Below are the code and all the weights of a small trained network. Each question names an input and a class and asks about switching units off, where a switched-off unit gives its printed mean instead of its output.

import numpy as np


def w(rows, s, z=0):
    codes = np.array(rows[::2]) - 128.0
    scale = np.full(codes.shape[1], s)
    scale[-1] = z or s
    return codes * scale


def f(y):
    return np.maximum(y, 0)


def log_softmax(a):
    a = a - a.max(-1, keepdims=True)
    return a - np.log(np.exp(a).sum(-1, keepdims=True))


def net(x, mask):
    res = np.array(x, float).reshape(1, 8) / 4 @ E
    y = f(res @ A[0][:, :-1].T + A[0][:, -1])
    res = res + np.where(mask, y, B[0][:, -1]) @ B[0][:, :-1]
    return log_softmax(res[-1] @ U[:, :-1].T + U[:, -1])


A, B = {}, {}
E = w([
[195,148,138,229,175],'x0',
[168,28,221,135,53],'x1',
[117,169,86,174,18],'x2',
[129,129,128,128,130],'x3',
[130,129,129,127,128],'x4',
[126,128,126,126,129],'x5',
[253,144,68,70,107],'x6',
[147,250,220,90,128],'x7',
],0.0052)
A[0] = w([
[213,125,154,242,151,81],'neuron 1',
[222,133,128,82,114,98],'neuron 2',
[111,74,74,161,134,37],'neuron 3',
[179,143,88,105,123,51],'neuron 4',
[146,151,111,180,111,161],'neuron 5',
[95,130,98,64,137,145],'neuron 6',
[160,145,108,107,117,91],'neuron 7',
[129,141,124,159,145,125],'neuron 8',
[130,104,134,109,190,242],'neuron 9',
[102,30,16,153,133,102],'neuron 10',
[71,135,85,2,82,125],'neuron 11',
[138,173,166,115,142,76],'neuron 12',
[71,94,119,32,78,79],'neuron 13',
[59,119,152,161,165,83],'neuron 14',
[170,44,227,116,53,114],'neuron 15',
[138,118,175,99,171,174],'neuron 16',
[207,138,52,70,131,61],'neuron 17',
[111,181,177,71,109,117],'neuron 18',
[105,167,63,101,159,47],'neuron 19',
[92,199,82,196,24,161],'neuron 20',
[140,136,161,101,198,156],'neuron 21',
[210,125,108,113,128,87],'neuron 22',
[137,138,131,165,31,251],'neuron 23',
[101,102,87,118,129,118],'neuron 24',
[134,232,187,111,103,144],'neuron 25',
[95,144,185,164,119,85],'neuron 26',
[94,181,88,125,148,96],'neuron 27',
[137,62,144,96,194,199],'neuron 28',
[4,132,181,204,151,56],'neuron 29',
[96,204,24,124,180,100],'neuron 30',
[182,173,99,220,186,99],'neuron 31',
],0.0093,0.0027)
B[0] = w([
[65,164,235,139,133,219],'neuron 1',
[119,67,129,92,64,204],'neuron 2',
[148,187,107,143,83,175],'neuron 3',
[120,117,129,78,91,170],'neuron 4',
[147,131,161,107,156,181],'neuron 5',
[124,114,173,146,152,189],'neuron 6',
[125,124,123,101,104,159],'neuron 7',
[113,121,155,132,129,155],'neuron 8',
[199,109,133,121,166,224],'neuron 9',
[184,213,110,192,48,253],'neuron 10',
[116,154,249,135,155,232],'neuron 11',
[133,170,101,153,96,168],'neuron 12',
[78,179,211,118,162,208],'neuron 13',
[133,93,133,63,85,194],'neuron 14',
[19,78,56,201,168,253],'neuron 15',
[180,130,97,120,162,202],'neuron 16',
[123,87,147,69,57,217],'neuron 17',
[156,156,118,188,87,193],'neuron 18',
[79,79,103,160,142,183],'neuron 19',
[215,138,107,57,223,241],'neuron 20',
[182,147,104,122,161,207],'neuron 21',
[113,86,146,93,78,187],'neuron 22',
[194,75,113,131,202,237],'neuron 23',
[131,153,133,156,118,172],'neuron 24',
[169,169,86,190,61,229],'neuron 25',
[128,100,111,123,75,178],'neuron 26',
[101,85,88,172,127,183],'neuron 27',
[207,127,120,120,161,230],'neuron 28',
[133,59,155,33,33,243],'neuron 29',
[65,25,80,202,154,244],'neuron 30',
[86,158,236,137,148,219],'neuron 31',
],0.019,0.0046)
U = w([
[85,68,117,3,41,75],'0',
[36,73,63,177,180,174],'1',
[56,199,245,116,179,70],'2',
[166,223,71,169,63,90],'3',
[150,112,123,108,161,252],'4',
[203,127,87,67,220,94],'5',
],0.0071,0.0043)

Each question gives the input, the list of numbers given to net, and the class t.
The units are the neurons (one row each of A and B). Each row of codes is followed by its name. A weight is (code - 128) times the scale printed after its matrix; where a second scale follows, it is the last column's (A, B and U).
mask holds one flag per neuron, in row order. A switched-off neuron (its flag False) gives its mean, the last column of its row in B, instead of its output. The means were averaged over made-up inputs and are rounded, as every weight is.
A unit's drop is (log p(t) with every unit on - log p(t) with that unit switched off) / (log p(t) with every unit on - log p(t) with every unit switched off).
The circuit of an input: a set's keep is (log p(t) with only the set's units on - log p(t) with every unit switched off) / (log p(t) with every unit on - log p(t) with every unit switched off). Starting from the 12 units with the biggest drops (on a tie, the unit counted first), units are removed one at a time, each time the one whose removal leaves the highest keep (on an exact tie, the one counted first), for as long as the keep stays at least 0.8.
circuit, biggest first: the units of the circuit, biggest drop first
top k neurons: the k neurons with the biggest drops, biggest first
drop when u is switched off: that unit's drop, to one decimal
input [4,-4,4,-4,-4,-6,-5,-4], class 0: circuit, biggest first -> neuron 29
input [1,-4,3,-2,-4,-2,3,-5], class 3: top 3 neurons -> neuron 10; neuron 15; neuron 3
input [3,-1,-6,-7,-6,-4,7,4], class 0: top 2 neurons -> neuron 2; neuron 17
input [-6,-5,1,-4,-3,-4,1,7], class 3: top 2 neurons -> neuron 25; neuron 18
input [-7,1,8,-3,-2,-2,-4,-1], class 5: top 3 neurons -> neuron 20; neuron 23; neuron 1
input [5,-8,-5,0,2,1,-6,7], class 1: top 4 neurons -> neuron 30; neuron 10; neuron 27; neuron 19
input [-7,6,-5,-7,-4,0,4,-2], class 2: top 3 neurons -> neuron 13; neuron 11; neuron 30
input [-2,2,-7,-4,3,8,-4,7], class 3: circuit, biggest first -> neuron 25; neuron 18
input [4,5,8,6,-1,0,-3,-4], class 5: top 3 neurons -> neuron 20; neuron 23; neuron 30
input [-1,1,-7,-1,3,-3,2,5], class 5: circuit, biggest first -> neuron 16; neuron 21
input [-8,0,0,-2,7,6,-5,5], class 2: top 2 neurons -> neuron 11; neuron 13
input [8,-2,3,6,-5,-6,-8,-1], class 0: top 3 neurons -> neuron 29; neuron 14; neuron 11
input [1,5,7,-3,1,-6,3,2], class 5: top 3 neurons -> neuron 20; neuron 23; neuron 30
input [7,3,-6,2,-5,-6,3,-3], class 2: circuit, biggest first -> neuron 1
input [-5,2,0,-4,0,4,-2,-5], class 2: circuit, biggest first -> neuron 13; neuron 11
input [7,5,2,1,-1,7,5,5], class 2: top 4 neurons -> neuron 1; neuron 31; neuron 29; neuron 30
input [-1,-7,-6,-1,2,0,8,7], class 0: top 2 neurons -> neuron 17; neuron 2
input [-4,-8,2,2,-2,-7,7,-6], class 1: top 4 neurons -> neuron 30; neuron 29; neuron 19; neuron 27
input [1,3,1,0,5,7,4,-8], class 3: drop when neuron 10 is switched off -> 0.5
input [-1,-2,4,-7,5,2,7,-3], class 0: circuit, biggest first -> neuron 17
input [-1,-8,-3,-8,3,3,-2,0], class 1: drop when neuron 30 is switched off -> 0.2
input [0,-3,-4,-7,7,5,-2,8], class 3: drop when neuron 25 is switched off -> 0.1
